Here is a tiny trained network, its code and every weight. The questions are about switching its units off for an input and a class, where a switched-off unit gives its printed mean instead of its output.

import numpy as np


def w(rows, s, z=0):
    codes = np.array(rows[::2]) - 128.0
    scale = np.full(codes.shape[1], s)
    scale[-1] = z or s
    return codes * scale


def f(y):
    return y / 2 * (1 + np.tanh(0.7978845608 * (y + 0.044715 * y**3)))


def log_softmax(a):
    a = a - a.max(-1, keepdims=True)
    return a - np.log(np.exp(a).sum(-1, keepdims=True))


def net(x, mask):
    res = np.array(x, float).reshape(1, 6) / 4 @ E
    y = f(res @ A[0][:, :-1].T + A[0][:, -1])
    res = res + np.where(mask, y, B[0][:, -1]) @ B[0][:, :-1]
    return log_softmax(res[-1] @ U[:, :-1].T + U[:, -1])


A, B = {}, {}
E = w([
[125,128,127,130],'x0',
[225,254,105,191],'x1',
[239,71,40,88],'x2',
[61,149,15,146],'x3',
[127,126,127,129],'x4',
[130,127,128,131],'x5',
],0.0088)
A[0] = w([
[91,103,47,161,138],'neuron 1',
[173,216,145,141,91],'neuron 2',
[65,91,75,103,88],'neuron 3',
[101,121,80,152,71],'neuron 4',
[85,129,54,151,109],'neuron 5',
[124,165,244,106,60],'neuron 6',
[82,130,55,144,2],'neuron 7',
[76,75,166,66,56],'neuron 8',
[176,130,14,54,78],'neuron 9',
[127,178,154,24,68],'neuron 10',
[97,89,114,84,98],'neuron 11',
[188,69,101,89,98],'neuron 12',
[92,206,71,46,93],'neuron 13',
[102,58,158,90,113],'neuron 14',
[170,104,189,108,141],'neuron 15',
[212,69,164,118,146],'neuron 16',
[184,94,91,126,120],'neuron 17',
[70,166,160,125,114],'neuron 18',
],0.011,0.003)
B[0] = w([
[129,173,147,66,202],'neuron 1',
[151,123,37,231,224],'neuron 2',
[190,167,117,138,211],'neuron 3',
[121,185,192,96,151],'neuron 4',
[177,203,180,51,189],'neuron 5',
[120,115,85,50,219],'neuron 6',
[129,227,164,91,170],'neuron 7',
[211,127,108,235,235],'neuron 8',
[94,70,100,143,254],'neuron 9',
[132,144,131,117,129],'neuron 10',
[120,145,118,213,193],'neuron 11',
[53,160,91,147,229],'neuron 12',
[173,175,183,100,165],'neuron 13',
[224,125,120,188,233],'neuron 14',
[135,212,172,16,199],'neuron 15',
[100,142,111,57,236],'neuron 16',
[56,71,73,137,202],'neuron 17',
[2,70,148,153,186],'neuron 18',
],0.0079,0.0069)
U = w([
[249,115,109,228,67],'0',
[192,139,156,50,92],'1',
[23,63,87,144,73],'2',
[158,97,120,139,254],'3',
],0.013,0.008)

Each question gives the input, the list of numbers given to net, and the class t.
The units are the neurons (one row each of A and B). Each row of codes is followed by its name. A weight is (code - 128) times the scale printed after its matrix; where a second scale follows, it is the last column's (A, B and U).
mask holds one flag per neuron, in row order. A switched-off neuron (its flag False) gives its mean, the last column of its row in B, instead of its output. The means were averaged over made-up inputs and are rounded, as every weight is.
A unit's drop is (log p(t) with every unit on - log p(t) with that unit switched off) / (log p(t) with every unit on - log p(t) with every unit switched off).
The circuit of an input: a set's keep is (log p(t) with only the set's units on - log p(t) with every unit switched off) / (log p(t) with every unit on - log p(t) with every unit switched off). Starting from the 12 units with the biggest drops (on a tie, the unit counted first), units are removed one at a time, each time the one whose removal leaves the highest keep (on an exact tie, the one counted first), for as long as the keep stays at least 0.8.
units of the circuit, in order: the units of the circuit, biggest drop first
top k neurons: the k neurons with the biggest drops, biggest first
drop when u is switched off: that unit's drop, to one decimal
input [2,5,-4,-6,1,5], class 1: units of the circuit, in order	neuron 6
input [-8,5,4,8,-2,-8], class 1: units of the circuit, in order	neuron 5; neuron 1
input [3,2,4,4,6,0], class 1: units of the circuit, in order	neuron 5; neuron 8
input [-5,4,3,-3,-1,1], class 3: top 3 neurons	neuron 8; neuron 14; neuron 16
input [3,-5,7,0,-5,3], class 2: top 3 neurons	neuron 12; neuron 17; neuron 9
input [8,-3,8,-6,3,-2], class 2: units of the circuit, in order	neuron 12; neuron 17
input [3,4,2,-6,-4,-5], class 1: top 2 neurons	neuron 15; neuron 8
input [8,-2,-4,5,-5,-8], class 3: top 2 neurons	neuron 15; neuron 18
input [7,3,7,7,5,-3], class 1: top 4 neurons	neuron 5; neuron 1; neuron 13; neuron 7
input [0,6,4,7,4,8], class 1: drop when neuron 8 is switched off	0.3
input [-1,-6,1,-4,2,5], class 0: drop when neuron 14 is switched off	0.2
input [4,2,-2,6,1,1], class 1: drop when neuron 14 is switched off	0.0
